Below is a small trained network, with its code and all its weights. Each question gives an input and a target symbol and asks what happens when units are switched off, that is, made to give their printed mean instead of their output.

import numpy as np


def w(rows, s, z=0):
    codes = np.array(rows[::2]) - 128.0
    scale = np.full(codes.shape[1], s)
    scale[-1] = z or s
    return codes * scale


def norm(h):
    return h / np.sqrt((h * h).mean(-1, keepdims=True) + 1e-5)


def f(y):
    return y / 2 * (1 + np.tanh(0.7978845608 * (y + 0.044715 * y**3)))


def softmax(a):
    e = np.exp(a - a.max(-1, keepdims=True))
    return e / e.sum(-1, keepdims=True)


def log_softmax(a):
    a = a - a.max(-1, keepdims=True)
    return a - np.log(np.exp(a).sum(-1, keepdims=True))


def net(x, mask):
    ids = ['ΓΦΨβμσ'.index(c) for c in x.split()]
    T = len(ids)
    res = E[ids] + P[:T]
    u = 0
    for l in range(3):
        q, k, v = (norm(res) @ M[l].T for M in (Q, K, V))
        z = softmax(np.where(np.tri(T) > 0, q @ k.T / 2**0.5, -1e9)) @ v
        res = res + np.where(mask[u], z, O[l][:, -1]) @ O[l][:, :-1]
        u += 1
        y = f(norm(res) @ A[l][:, :-1].T + A[l][:, -1])
        res = res + np.where(mask[u : u + 4], y, B[l][:, -1]) @ B[l][:, :-1]
        u += 4
    return log_softmax(norm(res)[-1] @ U[:, :-1].T + U[:, -1])


Q, K, V, O, A, B = {}, {}, {}, {}, {}, {}
E = w([
[39,157,171,93],'Γ',
[116,179,179,115],'Φ',
[106,7,159,188],'Ψ',
[186,143,115,152],'β',
[84,163,119,84],'μ',
[156,140,162,185],'σ',
],0.019)
P = w([
[88,166,118,141],'0',
[128,86,136,140],'1',
[154,142,171,88],'2',
[126,184,88,97],'3',
[128,88,141,126],'4',
[166,136,162,84],'5',
[62,187,67,132],'6',
[120,96,136,128],'7',
[178,140,139,90],'8',
[49,164,93,144],'9',
[116,99,136,129],'10',
[169,146,139,97],'11',
[66,117,108,251],'12',
],0.017)
Q[0] = w([
[175,141,253,188],'L0H1',
[41,153,24,234],'L0H1',
],0.0056)
K[0] = w([
[213,82,157,149],'L0H1',
[158,151,79,1],'L0H1',
],0.0049)
V[0] = w([
[87,127,142,157],'L0H1',
[64,167,162,255],'L0H1',
],0.0087)
O[0] = w([
[157,91,59,167,178],'L0H1',
[173,145,159,1,253],'L0H1',
],0.0074,0.0036)
A[0] = w([
[92,134,14,2,227],'L0N1',
[120,154,241,143,252],'L0N2',
[203,105,199,163,128],'L0N3',
[180,75,145,78,69],'L0N4',
],0.0095,0.0033)
B[0] = w([
[177,28,190,113,215],'L0N1',
[241,82,119,119,254],'L0N2',
[169,174,212,95,180],'L0N3',
[151,197,254,224,148],'L0N4',
],0.0084,0.0067)
Q[1] = w([
[43,186,231,49],'L1H1',
[243,95,2,208],'L1H1',
],0.0051)
K[1] = w([
[138,252,247,210],'L1H1',
[3,141,85,105],'L1H1',
],0.0039)
V[1] = w([
[102,196,132,198],'L1H1',
[2,239,44,201],'L1H1',
],0.0047)
O[1] = w([
[118,80,234,154,89],'L1H1',
[255,94,236,73,2],'L1H1',
],0.0099,0.0089)
A[1] = w([
[178,176,120,122,255],'L1N1',
[38,11,103,64,181],'L1N2',
[88,215,111,152,116],'L1N3',
[145,115,108,23,94],'L1N4',
],0.011,0.0042)
B[1] = w([
[37,87,155,76,200],'L1N1',
[210,129,139,187,254],'L1N2',
[113,147,123,254,175],'L1N3',
[76,150,167,191,171],'L1N4',
],0.0099,0.0086)
Q[2] = w([
[7,109,95,130],'L2H1',
[132,180,247,88],'L2H1',
],0.011)
K[2] = w([
[30,148,146,4],'L2H1',
[45,253,103,130],'L2H1',
],0.0077)
V[2] = w([
[131,154,54,86],'L2H1',
[122,2,231,119],'L2H1',
],0.0067)
O[2] = w([
[134,132,249,60,4],'L2H1',
[106,93,123,169,169],'L2H1',
],0.011,0.0023)
A[2] = w([
[221,79,92,185,192],'L2N1',
[211,102,195,52,2],'L2N2',
[186,4,118,104,31],'L2N3',
[116,203,138,113,108],'L2N4',
],0.011,0.0036)
B[2] = w([
[78,249,147,14,254],'L2N1',
[97,128,242,148,145],'L2N2',
[192,38,122,62,144],'L2N3',
[254,123,87,147,153],'L2N4',
],0.0079,0.0071)
U = w([
[150,207,54,123,2],'Γ',
[40,64,117,123,159],'Φ',
[178,6,96,191,215],'Ψ',
[140,106,180,237,12],'β',
[238,71,99,88,153],'μ',
[193,75,255,173,109],'σ',
],0.0095,0.0032)

Each question gives the input, a string of symbols that net reads in full, and the target symbol t.
The units are the heads (2 rows each of Q, K, V and O) and the neurons (one row each of A and B). Each row of codes is followed by its name. A weight is (code - 128) times the scale printed after its matrix; where a second scale follows, it is the last column's (O, A, B and U).
mask holds one flag per unit, layer by layer, with each layer's heads first. A switched-off unit (its flag False) gives its mean, the last column of its rows in O or B, instead of its output. The means were averaged over made-up inputs and are rounded, as every weight is.
A unit's drop is (log p(t) with every unit on - log p(t) with that unit switched off) / (log p(t) with every unit on - log p(t) with every unit switched off).
most important unit: the unit with the biggest drop
top k neurons: the k neurons with the biggest drops, biggest first
k most important neurons of layer l: the k neurons of layer l with the biggest drops, biggest first
drop when u is switched off: that unit's drop, to one decimal
input β μ Ψ Φ β, target β: top 4 neurons -> L0N1; L1N3; L0N3; L2N1
input Φ Γ Γ μ Φ μ β Φ, target Φ: most important unit -> L1N1
input σ β σ β, target Φ: top 2 neurons -> L1N2; L1N1
input Ψ σ β σ Φ Ψ β, target Φ: top 2 neurons -> L1N2; L2N4
input σ Φ β, target σ: top 4 neurons -> L0N4; L0N3; L2N1; L2N2
input σ Φ Γ, target σ: top 3 neurons -> L1N2; L0N1; L1N3
input Ψ Φ σ Ψ Γ Γ Φ Φ Γ Ψ β, target β: 3 most important neurons of layer 0 -> L0N4; L0N2; L0N3
input Ψ σ σ Γ β Ψ, target μ: 2 most important neurons of layer 1 -> L1N3; L1N4
input σ σ Γ Ψ σ μ, target σ: top 2 neurons -> L0N1; L1N3
input σ Ψ σ Ψ σ β, target σ: top 4 neurons -> L0N4; L0N3; L2N1; L1N1
input β μ β Φ Φ μ σ Γ Φ, target σ: 3 most important neurons of layer 2 -> L2N1; L2N2; L2N4
input μ σ Φ Φ μ Ψ μ μ, target μ: 2 most important neurons of layer 2 -> L2N3; L2N1
input μ Φ σ Φ β Φ Φ Γ σ, target σ: 2 most important neurons of layer 1 -> L1N1; L1N2
input Ψ μ Φ Φ Φ σ Γ Ψ Ψ σ σ Ψ, target σ: most important unit -> L0N3
input β σ Ψ μ Φ Φ σ Γ, target Γ: top 4 neurons -> L1N2; L2N1; L1N1; L1N4
input Φ Φ Ψ β σ σ σ β Γ, target σ: 2 most important neurons of layer 1 -> L1N3; L1N4
input Φ Φ Γ Ψ, target Γ: 2 most important neurons of layer 1 -> L1N1; L1N2
input Φ σ β Ψ, target Γ: drop when L1N1 is switched off -> 0.2
input Φ σ Ψ, target σ: drop when L0N2 is switched off -> 0.0
input Φ μ Γ σ β σ σ Φ Φ, target σ: drop when L1H1 is switched off -> 0.5
input σ σ Φ Ψ Φ μ σ Φ σ, target σ: most important unit -> L2N2
